B:
1: [ 141   64   76  -70   28   59   -2  -22 -115  -29   66  -37  -89  -69
   81   70  -29  103  -17   -8  -33   48  -76   59  -78  113    6    9
   27   14   11   15 -136   55]
2: [  64   39  -19 -110   37  -63   71   -8 -157   69  -12   21  -45    1
  -45   -6  -39    8    1   -6   60  -20   81   89  -15  -10  -23  -52
  -30  -38  -72   21  -63   25]
3: [  28   89  -80 -178   94   92  116   -4 -173   59 -150   61   -2   55
   67   94  -17   -1   47 -115  101  106  186  304   41  -44  -35   14
   36 -232 -130   -7  -66  -71]
4: [ -11  134   82 -171 -151 -167  123 -337 -207   78  -53  213 -140  170
 -176   74    0   73  234 -105  -60  202  167   94  253 -137  312 -201
   90 -108 -259 -118 -109   62]
5: [  33   11  -21  -73  -37 -162   70  -28 -106   55   24   34  -74   13
 -103  -97   -3   16    4   -4   58  -47  160  -36   14  -65   19 -111
   -3    5  -39   30  -29   68]
6: [ -23   86  -75  -73   57  107  -23   66 -198   21  109  -29    2   98
  227  -71   96  127   77  -75  -56  116  137  148   16  -90 -152  -50
   38  -52 -120   75  -85    3]
7: [  -1   55  -34  -71  -19  -18   44  -16 -106    1   35   31  -57   65
   61  -70   72   90   65  -76  -11   72  202   56   47  -82  -11  -81
   72  -64  -59   28  -52   32]
8: [  86   64  -13 -149  228  191  118   35  -89  -69 -143  119   -9   26
  207  193   28  -65  107 -162  117   98  205  367    9   66 -106  171
  184 -244  -13   47  -80 -115]
9: [ 120   -3  236   32 -119 -107  -29  180  212   52  -76  -95   10 -169
    9 -127  123   90   -5  196   76 -151   65 -228 -147   23 -103   48
  -48  207  335  254   22   10]
10: [  89 -122  -52  -23    9 -312   74  216    3  122   17  -98  -42 -176
 -232 -300  -58 -104 -235  136  243 -376  130 -250 -211  -36 -183  -76
 -184  145  181  145   90   91]
11: [ -57  181    3 -135  109  243  -56  -42 -331   12  167   70  -28  217
  374   -2  161  166  265 -198 -170  291   72  294  123 -138 -125  -46
  114 -115 -276   33 -152  -33]
12: [  60  130   51  -74 -108   79   40 -153  -67  -41  -43   30  -56   55
   78  173   28  196  112  -28 -106  241  102  153   92   43  166  -45
  128  -93  -65  -27 -153   26]
13: [ 136  -73 -148   52 -121 -204  165  -54  122  -68 -140  -48   10 -103
 -237  215 -163   38 -173  217   92  -69  277   14  -39  223  167  -33
   73   -3  146   29  -78   93]
14: [ 74  35  47 -14 -50 -15  37  47  56  -6 -73 -26  20 -31  55  58  43  86
  34  92  32  25 169  36 -29  46 -27  29  60  24 108 134 -61  -3]
15: [  92   21  -58  -35   -7   36   22   73  -64  -11   34 -109  -52  -80
   56  -38  -10  130 -120    7    8   -5   63   34 -109   61  -53  -39
  -11  -23   57   26  -71   58]
16: [ 170 -103  -47   15   85 -175   47  151  -32   18   75 -102  -32 -174
 -119  -55 -116  -60 -206  171  133 -278   18 -100 -217  163 -144    9
  -92  140  157  119  -32   94]
17: [ 156  -68  117  100  -82  -24  -27  353  332  -19 -101 -224   48 -280
   79 -166  125  122 -185  222  132 -234  134 -239 -281  106 -221  113
  -51  175  506  288   62    2]
18: [ 172  -17  192  -29   17  -12  -60  258   60   60   56 -159  -96 -255
   46 -275   91   87 -155   50   81 -243 -127 -220 -276   38 -208   29
 -149  154  304  151   26   46]
19: [   5   86 -234 -167  153  -58  152 -400 -531  -55  208  240 -140  282
  -65  284 -193  -39  164 -191 -117  242  128  398  245   49  215 -170
  185 -206 -538 -228 -247  116]
20: [ 123  -24  149   -8    1  -47  -20  275  134   63  -55 -122    1 -192
   57 -194   99   29  -90  122  145 -213   50 -159 -219    9 -229   77
  -92  135  310  238   48  -11]
21: [ 128  139  207  -18 -182  204   27 -251  183 -301  -40   83 -204  -17
  207  210  168  333  159 -198 -211  361  162   58  124  140  345   25
  403 -141  171  -93 -164   56]
22: [ 137   85  413 -185  -49 -150  -89  103 -158  275   80  -44 -191 -182
 -111 -407   88   32   11   -6   68 -225 -356 -311 -182 -173 -116 -104
 -312  226   80   94   31   62]
23: [ 116   48   74 -167  156   89   63   67 -120   11  -48   35 -109  -77
   93  -41   15  -34  -10 -159  125  -29   16  124  -89    1 -105   70
   18 -124   27   22  -36  -33]
24: [ 113  -46   78   68  -73  -87  -17  238  186   11  -32 -153   34 -175
   30 -129   81   90 -110  198   83 -180  125 -187 -190   69 -164   43
  -43  172  329  237   16   29]
25: [ 128   82   48 -193  234  231   55   74 -174  -21  -57   32  -87  -59
  214   60   11  -18    7 -212   97   53  -17  277  -90   47 -141  133
   55 -202  -20    0  -84  -72]
26: [ 55  37  50 -12 -91 -93  43 -16  20  11 -44   3  12   0  -8  65  28  78
  65 119  12  32 167   2  18  30  29 -19  58  59  57 118 -72  26]
27: [  56  -16  104   17 -113 -149   32  196  190   87 -147  -70   73 -102
  -30 -116  104   37   -7  200  133 -145  231 -143  -94  -39 -125   28
  -44  125  268  258   51  -24]
28: [  27  103   51 -128   95   73  -40   32 -285   89  148    3  -60   60
  166  -99   63   77  101  -87  -55   53  -55  113  -18  -81 -145  -57
  -44    3 -155   49  -96   17]
29: [  44   76  -54 -140  132   64   83  -33 -232   36  -28   75   -6   83
   82  133  -34  -17   93  -64   39   91  113  282   39   13  -54   19
   54 -134 -166   17 -114  -38]
30: [ 152   51  270  -49  -23   10  -67  168   41   85    1  -89  -59 -168
   81 -145  111   97    5   86   35 -121 -132 -140 -178   20 -148   47
 -107  156  224  178  -18    4]
31: [ -32  127  -96  -79   30  163   13 -101 -217  -80  107   55  -29  184
  255   99   80  172  165 -149 -139  294  201  264  135  -45   11  -56
  188 -146 -209  -11 -160   12]
32: [  10  184   11  -93   12  245  -17 -180 -221 -107  106   77  -62  184
  316  198   95  231  237 -167 -224  390   94  307  163   13   88  -26
  232 -151 -219  -47 -216    7]
33: [ -33   80 -212 -144 -212   54  107  162  -12  192 -286 -206   14  -86
  -73 -231   31  237 -258  -55  139   53  268   80  -62 -217    0 -187
 -204 -264   19  -65   64  -24]
34: [  51   65  -26  -64 -117 -248   26 -247 -341  110  214   32 -108   96
 -217   36 -139  103   50  107 -142   47  -72  -18   86   10  183 -264
  -82  128 -293  -79 -177  187]
35: [  76    7   61 -131   60 -150   15   17 -238   87  172   15 -176  -49
  -90 -261  -16  -30  -52 -101   68 -147  -66 -126  -88  -92  -77 -126
  -99   62  -64   -4  -18  109]
36: [  88   55  140  -49    8  -69   20  -72  -76    4   37   83  -45   29
   29   88   29   27  157   51  -29   33   52   38   30   53   18    6
   82   73   -9  103 -107   29]
37: [ 141   34  -36 -124  201  168   34   79 -174  -60   50  -33 -103  -82
  165   25  -31   23  -89 -151   61    3  -23  190 -133  109 -127   73
   41 -129    1  -16 -101    3]
38: [ -57   62 -199  -56 -272 -325  127 -259 -257  192    9   23  -17  163
 -355   23 -131  148   11  157  -87   89  220   31  192 -114  279 -373
 -111   -4 -322 -110 -107  152]
39: [  77   16  -22  -39  -96 -142   17    1 -134   96  102  -82  -91  -60
 -128 -150  -27  128 -103   67  -27  -86    3 -101  -69  -15   21 -186
 -130   80  -19   -8  -57  125]
40: [ 114   -9  108    1  -67  -53  -26  216  108   49  -23 -150  -17 -180
   28 -186   76   97 -120  122   87 -152   39 -180 -189   15 -149   14
  -90  132  267  182   18   31]
41: [ 117  -37  230   62  -94 -158  -64  340  235  125  -76 -181  102 -219
   22 -199  109   26  -64  328  162 -271   37 -302 -247   11 -277  101
 -154  317  400  390   61  -15]
42: [  87  -24   19  -16   16 -107   22  151   -1   59    1  -68    5  -96
  -18  -98   10    2  -68  117  104 -154   96  -69 -128   25 -151    7
  -66   99  132  161   -9   31]
43: [ 144    8 -293  -51   30  228   35   25 -168 -193  186 -222 -230 -159
  121  -92  -90  284 -400 -265  -79   88    5   92 -180  149   45 -128
   52 -232   10 -254 -132  174]
44: [  58   46  -19  -27   11  -28    1   12 -154   41   84  -33   12   30
   59   50  -18   81   37  100  -40   27   48   80  -23   51  -66  -40
  -10   64  -65   96 -118   43]
45: [ 85  13 119   4 -55 -95  -1  96  61  41 -29 -49  35 -66  27  -7  40  44
  32 177  62 -69  92 -80 -76  42 -90  40  -6 146 155 211 -43   9]
46: [  12   61 -132 -168   84 -158  114 -264 -458   58  178  162 -140  176
 -145   69 -150  -47   87 -118  -39   79   55  190  141  -38  127 -199
   22  -86 -412 -148 -160  123]
47: [  93  132  122  -69  -66  115  -17  -37  -69   22  -34  -39  -10   -5
  139  139   42  193   94   49  -89  172  -25  129    2   60   35   10
   34   -5   -6   58 -147   -5]
48: [  63  -27  -36   21  173  -22  115   96   69  -51 -149  113  176   68
  121  303   15 -132  175  193  123  -33  370  274   21  158 -172  207
  184   -7   97  278  -70 -114]
49: [ 102  -85  -38   48  -82 -225   94   68  134  -30  -42  -42  -19 -112
 -152  -41  -25   10 -119  159  115 -176  248 -144  -87   90    5  -34
   29   95  217  120    2   81]
50: [   8   86 -117  -51   28  217   10  -10 -103 -153   99  -22  -83   73
  286   -6  114  214   27 -214 -106  224  221  179   35  -11  -20  -36
  205 -180  -45  -37 -109   34]
51: [  16   40   81   -7 -230 -144   61   53  175   88 -203  -34   52  -33
  -78  -52  106  128   49  162   69    0  290  -94   26  -85   51  -57
   -2   45  172  162   20  -13]
52: [  81   91 -125 -208  230   49   57 -278 -571  -58  316  140 -240  137
   40  111 -171  -13   48 -290 -104  160 -130  282   75   61   91 -129
   97 -155 -451 -238 -236  142]
53: [ 168 -116   35  -29  159 -296   19  174 -167  132  178  -58  -67 -167
 -203 -197 -127 -172 -168  177  170 -420 -120 -192 -249   90 -236  -27
 -218  252   88  154   -2  114]
54: [ 158   90  264  -56  -60   78  -69  169   35  126  -65 -135  -19 -181
  100  -77   95  169  -10  127   -6  -62 -170  -62 -179   46 -122   45
 -153  118  203  155  -47  -23]
55: [  28  227  154 -157  -32  183  -26 -242 -281   -1   86  113 -110  169
  216  167   90  225  295 -159 -231  368  -58  255  175  -35  151  -75
  134 -103 -272  -71 -218   11]
56: [ 116   14   28  -21 -105 -126  -20  -35 -121   17  191  -97 -160  -96
  -96 -152  -30  168 -124   32  -79  -65  -81 -175  -99   41   62 -174
  -76  124   22  -35  -88  177]
57: [  97   72  111 -131   41    1  -19   14 -206   71  116  -17 -145  -56
   35 -144   22   70   -5  -91   -3  -27 -116  -24  -81  -41  -57  -69
  -75   23  -45    2  -67   61]
58: [  93    8   16  -15  -81 -140   -3  -21 -106   24  152  -69 -109  -62
  -87 -110  -24  124  -76   66  -52  -65  -14 -135  -72   34   30 -142
  -56  119   17   15  -81  147]
59: [  61   13 -154  -46   57  -10   84  -33 -163  -38   54    4  -44   30
   12   74  -57   56  -36  -20   -8   32  164  162    2   75    1  -63
   64  -87  -89  -22 -104   55]
60: [  24   74  -28  -61   95  105  -25   46 -189  -14  136   -4  -20   73
  222  -21   77   97   86  -69  -64   92   84  149   -5  -19 -142  -14
   62  -23  -88   78 -104   13]
61: [103  46  13 -64   7  52  24  30 -67 -14  14 -49 -69 -61  71  -1  13 111
 -42 -27  -1  25  41  60 -69  55 -21 -17  21 -41  40  18 -79  33]
62: [ -37   66 -285 -113  -35 -121  206 -367 -305  -61   25  190  -92  249
 -150  246 -140   48   98 -127  -72  255  356  311  273   -4  308 -213
  205 -247 -385 -208 -175  100]
63: [ -46   72    4  -20 -152 -118   81 -143   13  -25  -68  120   23  161
    8  106   86   99  221   48  -41  185  376   68  200  -74  138  -79
  193  -21  -58   94  -79   12]
64: [  37   -1  -70   29 -158 -209   40  -56  -50   22   76  -53  -18   10
 -130  -18  -43  118  -42  162  -32  -16  166  -99   10   23   81 -155
   -5  116  -12   58  -81  131]
65: [ 262 -127  305  149   72  -86    9  437  371  180 -109  -43   23 -314
  -99 -284  340  106    3  313  -43 -603   71 -157 -292  166 -309   17
 -252  211  641  292  165  -60]
66: [   3   -2  -62  -42 -164 -258  125  -33   15   84 -129    7   14    8
 -203  -30  -45   11  -25  127  128  -34  300  -64   46  -73   87 -111
   -8   15   12   78   -5   46]
67: [  45  101  -13 -118  -92  -99   73 -297 -269   -5  109   97 -165  106
 -114   90  -81  122   80  -93 -119  177   40   79  145   -4  261 -197
   78  -62 -249 -153 -168  135]
68: [   1   40 -303  -32    8  -17  152 -233 -212 -125   39   90   -3  189
   -1  311 -132   81   43  -27  -75  240  346  326  178  111  181  -97
  235 -186 -260 -100 -196   75]
69: [ 195   11  312  -16   -9    4 -115  303  100  101   31 -196  -41 -281
  105 -238  105   93 -101  152   85 -239 -220 -260 -316   52 -265   96
 -186  260  353  255   16   17]
70: [ 203  -72  -52  -35  -32 -173  111   41    3   16  -55 -114 -101 -234
 -252    4 -180   12 -296  116  142 -213   -3  -92 -196  186   59  -51
 -105   31  162  -24  -42  120]
71: [  14   84  -30  -60  -20   59   29  -63 -115  -48   53   28  -51   84
  132   32   67  142   91  -79  -75  165  176  123   68  -26   27  -60
  126  -77  -77   12 -106   30]
72: [   7   42 -251 -113   65  -99  134 -252 -374  -33  132  121  -83  184
  -86  180 -177   -8   35  -90  -38  151  183  258  147   36  145 -154
  122 -139 -371 -140 -185  112]

[  10   49  -75  -56 -102   -9   41  306 -125   16   24   35  -51  -49
 -227   86  -54  -53  233 -165  -46  106   77 -239  139 -150  -50 -102]  24
[  90  221 -316  -47   47 -473  451  199   15  -82  403  -65  150 -618
 -251 -147   75  120   88  -86 -678  198  374  106   37  -77  -59   88]  43
[ 224 -109   49  115 -101  -54  198   97  -70    0   80  -54  -84  -56
  -67  -25    5  -92  198 -235  -94  -47   60  112  -41  -25 -103   44]  70
[ 458   37 -711  108  237 -140  -11  -82  239  -48  161 -100  313 -203
   97 -431   18  235  -10 -488 -414 -204   44  111 -667  407 -254  283]  33
[  28  103  252  100  -20  157  -28 -526  -12 -105  -68  -84  240   15
  197  -25   73  133 -161  147   53   49  -91  195    7  176    9  144]  30
[-227  144  276  -38 -104  395 -497 -575  106    2  172   97  352  -60
   55  333  302   86 -324  -39  106  171 -216 -150  234  181  -53  141]  65
[ -76  -26  212   13 -119  327 -180 -487   27  -20  -14   44  263   96
  190   86  107   23 -105   56   82    5  -28   31   13  208   65   81]  9
[-189 -210  -53 -128 -125  459 -346 -244   70   73   20  135  282  143
  158  138   96  -73  -82  -64  109  -96  -33 -180   -9  288   85  -69]  63
[ -46   40  126 -235   47  138 -173 -190  168  -94 -120   36   77  -48
  -13  244  196  -87 -136 -141  -65  111 -179  -33   30   55    1 -183]  34
[ 180   20  104  188  132  -22  131 -310  -53 -129  -98 -243  157  -61
  212 -199  -18  208 -177  137   19  -54 -178  367  -78  244  -95  104]  57
[-119   93    8 -266  118   10 -152  288   86  -45  -94   80   19 -194
 -180  257   40   19  -15  -71  -75  192  -62 -244  178    2  -72 -356]  44
[ -72   -5  255  -99  -48  119  -22 -325  101  -64   41   37  165 -127
   77  169  170  -35 -122   39 -121   94   20  114   89  120   45  -54]  1
[ -99   45 -227 -138  -68   70  -56  353 -143   13  -50   29   -6   11
 -225   83  -77  -32  175 -117   18   96   -4 -345  161 -126   -2 -172]  26
[-104   66 -237 -238  100  -28  -26  200    2  -85  -50  -52   57 -156
 -158   89   55   -1  -68  -73 -138  117 -120 -139  118  -31    4 -227]  20
[-308  -72  226 -226  -54  308 -411  555  -55  144 -120  276  -32    1
 -204  449 -107  -17  161    6  290  166   14 -580  411   29  -95 -502]  48
[ -64   34  148 -134  -13  133  -85 -378  148  -84   35   29  213 -118
   77  146  212  -25 -168  -23 -149   89  -35   86   21  137   45  -26]  58
[ -26   16  285  123  -89  289 -206 -337    2   39    6  108  285   43
  197   35  -26  163  -10  114  132   19  107  -38   13  287  -46   87]  14
[ 101  179 -299 -115   -7 -143  106  188  -58  -97    1  -80  -37 -101
 -266   -4   37  -43  135 -280 -210  131  -51 -156    5 -209  -45  -21]  39
[ 143 -136  -42  195   59  258 -194 -125  -23   49  -98  -28  240  126
  258 -178 -141  215  -15   -4  199 -188  -53   25 -205  427 -145   62]  66
[ 238  -89  121  182   15  -52  134   77  -27   15   63  -52   21 -126
   40  -77  -53   75  116 -105  -57  -52   70  160  -70  161 -183   26]  15
[ -51  159 -244 -242  126 -103  -47  313   51  -74  -31   11   49 -232
 -233  107   25   50   16 -142 -200  178  -36 -234   91  -48  -69 -241]  6
[-133   63 -118 -235   79  -15 -100  263   67  -17   45   75   93 -258
 -174  179   54   30  -13  -79 -175  161   25 -222  156   35  -56 -257]  59
[  41   70  250  139  -36  149  -60 -453   42  -30   63   16  304  -85
  205  -35   49  184  -96  121  -26   36   96  143  -27  272  -46  165]  61
[  95  -28 -266   -7 -118   17   89  130 -122  -13   41  -69  -16   42
 -144  -46   -7  -98  175 -255  -79  -21  -15 -108  -22 -100  -11   39]  7
[ 100  -77  245  233   30  136  -51 -130  -31   43   25    3  216  -73
  215  -87 -103  239   -9  136  105  -63   88  126  -21  365 -159   55]  31
[ -31   57  -62 -221   82  111 -159 -225  182 -102  -57    7  175  -91
   11  135  194  -24 -172 -147 -147   80 -146  -24  -63  122    7 -102]  10
[ 193  -88  133  227  101   29   53  -63  -50  -16  -46 -118  125  -67
  184 -158 -105  208  -39   73   77 -100  -43  231  -78  304 -176   32]  40
[ 173  -49  174  181  120   75  -10  -90  -61  -55 -176 -150   65   29
  168  -98  -91  178  -71   69  179  -72 -193  198  -46  242 -162  -16]  46
[ 215  -66  -55   57 -108   20   93   91  -86  -16  -39  -70 -112   91
 -103   -6   -1 -130  205 -316    2  -46  -71  -12  -76  -92  -80   30]  2
[ 100 -103  165  284   32   57   72 -204  -32   44  171  -40  304 -203
  269 -190  -79  287  -72  204  -35  -97  174  267  -40  442 -139  145]  50
[-209  -64  -33 -194   23  150 -108  138  -75  -40 -117  -35   49  -22
  -66  169   17  -34  -90   69   79   70 -174 -139  247   23   50 -283]  36
[  53  219  572   40   27  111 -102 -356   32 -121 -217   -5   63    2
   78  196   61  120  -73  115  146  204 -137   81  136   40  -88  -37]  53
[ 191  -76 -126   72 -144  -38  261  -26 -156  -63   22 -172  -91   71
  -83  -95   40 -166  143 -237  -84  -66  -82  135  -41 -150   13  110]  23
[ -43  -18  420  151 -102  301 -268 -175   50  135   93  253  300  -58
  180  118  -67  210   92  122  126   47  290 -138   58  364 -134   23]  68
